Each row is followed by its group and then its class within the group.
[ 39  12   4  -5 -26   4  -2 -11 -17   7  16   8   7  15 -39  33 -18  24
   0  16   5  -8  11 -27  -1 -10  12 -34 -29  26 -27]	<74> > F
[ 15 -15 -19  -5 -13  10   5 -13  12 -26  19 -20   5 -29  15 -32  15  12
  -8  21 -18  -9   2 -18 -14 -17   3  -8  15   5   9]	<73> > Y
[ 17  -6 -42 -19 -23   7  -4  -9 -19 -13  15  15  -7 -13 -32 -18  26  10
   4  57   5   0   9 -18  -6 -31  11  -7  24   6   3]	<73> > Y
[ 22  -2   7  -1  -9  -6  -3   2  -8  28  13  -2   5   6 -30  -1 -19  -6
   5  14   3  -5   2 -13   6  -9   4 -20 -10   0  -5]	<74> > R
[  1  -6 -87  21 -22 -16  12  -4  15 -19   1  44  13  -9 -16 -15 -16   3
  -7  46 -12  -6 -20 -43  -5   2  22  -7   0  -6  -8]	<73> > D
[  9  -1  31  -7 -12  -6  17  -5  -9   2  12  -7  -4   9  -3  -3 -14   1
   3  13   1  -3   6 -17 -11  -7  -3   3   4  -2   0]	<71> > A
[-26   2  -7  -3 -13  -7   1   1   9  23  -8  14   0  -3  10  23  14   5
   9 -32 -17   8 -14  -2 -19  10   7   9  11   4  -1]	<71> > V
[  7 -15  19   1 -16  10   8  -2  -8   8  12   2 -12 -12  26  14  -2  -6
   1  -9 -22  35   2 -25 -13   1  -4   4   0   9  -6]	<71> > A
[-16   2  -6  11  19   1  30   2  24   2  -8 -15 -23  11  11   2  -3  -2
   6  30 -11   1 -11  -5  18   8  13  18  27   9  11]	<75> > T
[  5  17 -55  -4   4  -6   5  -5  11  -3  20  -7 -15  14   5   3  29   5
  -4  27  -4 -13   5  15  49  -2   4  -8   8  -1  -5]	<75> > K
[  7  12 -73  -4 -26  -6   6 -28 -13   4  31 -13   8 -30   0 -27   2  -5
 -12  43  -7  18  11  -7 -15 -28  15 -18  17  10   9]	<73> > Y
[ -4 -20 -12 -35  -9   5   9   7   6  22   2   7   6 -13   1  11 -16   5
   5 -16 -25  -2 -23  -7 -28  -3  11   3  16  21  19]	<71> > V
[  8   2 -55 -16 -26   6  14  -8  -6   1  31  15  11 -28  -4 -22  27  14
   9  34  -6 -16   4  -5 -18 -20  22 -27  33   0  -2]	<73> > Y
[ 11  -6 -85 -16 -45  -7 -24 -11  -3  15  34   6  14   5 -27   9  22   2
  -3  20  -9  28  -2   5 -14 -29  32 -17  28   5  22]	<71> > V
[ 26 -13 -10  -4 -17   3  -9 -28   6   4  28 -10  18  11  -8  -1  -8 -17
  -3  -3  -4   3  15  -3   3   5  11 -35  -5  15 -13]	<74> > F
[ 13   6 -49  -4 -12  -9  10  -1 -10  -9   8   4  -2 -18 -38 -30  11  -2
  -1  43   8  16   3   1  -4 -20   8  -7  13   7  -4]	<73> > Y
[ 13 -13 -32  -9 -45   5  21 -13  12 -16  21 -15  -9 -21  26 -24  15  13
 -11  33  -3   0   2 -14 -25 -15  35  -7  16   4   9]	<73> > Y
[  8 -12 -37   1 -21  18  12  -2   5  14  17  -8  -4 -16   1   2   5  25
   0  31  -9  26   0 -19 -16 -15   7   1  26  33  15]	<71> > A
[-10  -2 -31   4 -10  -6  -9  10  -5   9 -10  12  11  -7  -5  17  20  19
   9 -13  10  12   7   9   6   0   7   1   9   9   7]	<71> > V
[ 19 -20  24   3   4  12  -4  18  11 -13 -29  10   0 -16 -12  -3 -59  13
  -1   3   3 -35   0  -7 -10  -5  -9   8 -42   9  -2]	<74> > R
[  3 -37 -29   0 -15   1  11 -15  21 -25  35 -31  -6 -29  35 -31  27   5
  -4  16  -4  35   1  -5 -18 -16   8 -15  23 -13   1]	<73> > Y
[-20  -1  35  -6  20  22  20  18   6   0 -22   8 -29 -19  21 -15  10  24
  -3  28   9 -51 -18   9   3 -17  -3  32  16   7   4]	<75> > T
[-13 -11 -54  -9  -6 -12   1   4  -7  -5  11  20  28  -8  -8  10  -3  18
   3  -9  -5   9  12   0 -23  -7  11 -11  14   3  -4]	<71> > V
[-16  -3 -50   7 -11 -18  35  10  13 -13   0  -6  20   5   5  -2   9  11
   1  11 -14   9 -23  -1   1   3  13  45  10 -10  16]	<73> > D
[-11  -9 -12   2  -5  15  17   6  -1  -9   4   5  -6 -30  29 -27   4   4
  -2   7   2 -15 -32 -14 -20 -15  -9  16  32 -12   0]	<73> > Y
[  7 -15 -21  -4 -27  -2  12  11   1  15  15   0   9 -12  -4   1 -10   0
  12  14  -7  13   2 -17 -11  -8  16  -7  15  15   5]	<71> > A
[ 42   5 -34  -7 -18  -2 -29 -13 -12  10  32 -12  -1  15 -41  18   7 -42
   1  12 -11  -3  16 -13   8 -21  13 -32 -10  10 -15]	<74> > F
[  2   0  36  -4 -12   9  -2   6 -23  21  -6  13 -12  -8  -4  19  22  27
   0   4   1   3   9  -9   1   0   4  11  19   8  -1]	<71> > A
[ 30 -14 -10 -10   0   3 -23   2  -8  31  13   5  -5   2 -39  15 -21 -12
  -3  11  -3 -27   3 -16  17 -14  20 -22   5  13  -2]	<74> > F
[ 31 -16 -18  11 -19  -9 -19 -12  -6   1  17  16  10  25 -17  24 -17  -3
   5  -2 -12   1   1  -4  20  -8  17 -11 -22  10  -3]	<74> > R
[ -1  -7 -38  -1 -17 -13  21 -11  11 -27   1  -8   0 -19  -7 -30   4   3
   2  47   7  -2   2 -12 -13 -26  11   3   9  10   1]	<73> > D
[  0 -18  -1  -8  12   3  27   3  33   0   2 -30   3 -30  12 -35 -37   7
  -9  16  -4 -14  -9 -19 -21 -12   9   2  15   9   0]	<73> > Y
[ 33   7 -47   1 -26  -1 -20 -14 -32   0   9  22  16  13 -42  20 -19  16
  -9  21   1 -18  11 -24   7 -15  15  16  -1   7  -1]	<74> > F
[ 24  -1 -38  -4 -33  -8 -24 -14   4   9  12  -5  22  13 -62   5   7   8
   7   1  -9  35  20 -16  -1 -19  21 -41 -22   8 -14]	<74> > F
[ 46   1 -56   7 -10  -6   9   7  15 -16  -8  -7 -19   9 -12  -3 -26  -7
   1  30 -10 -14 -11   5  15  -3  37  23  19 -10   2]	<75> > K
[ 19  27 -58   9  -3  -3  -7 -11 -64 -18 -20  38 -15  11 -27  25   2  15
  -6  64  -4 -21  17 -13  27  -4 -20  19  10   7  -3]	<75> > K
[ 17   6  17  -5 -12  14  23  -1 -19   2  19 -16 -18   1   4 -16  17   6
  -1  48  17  -3   8  -4  15  -4   3   4  13  13  12]	<75> > T
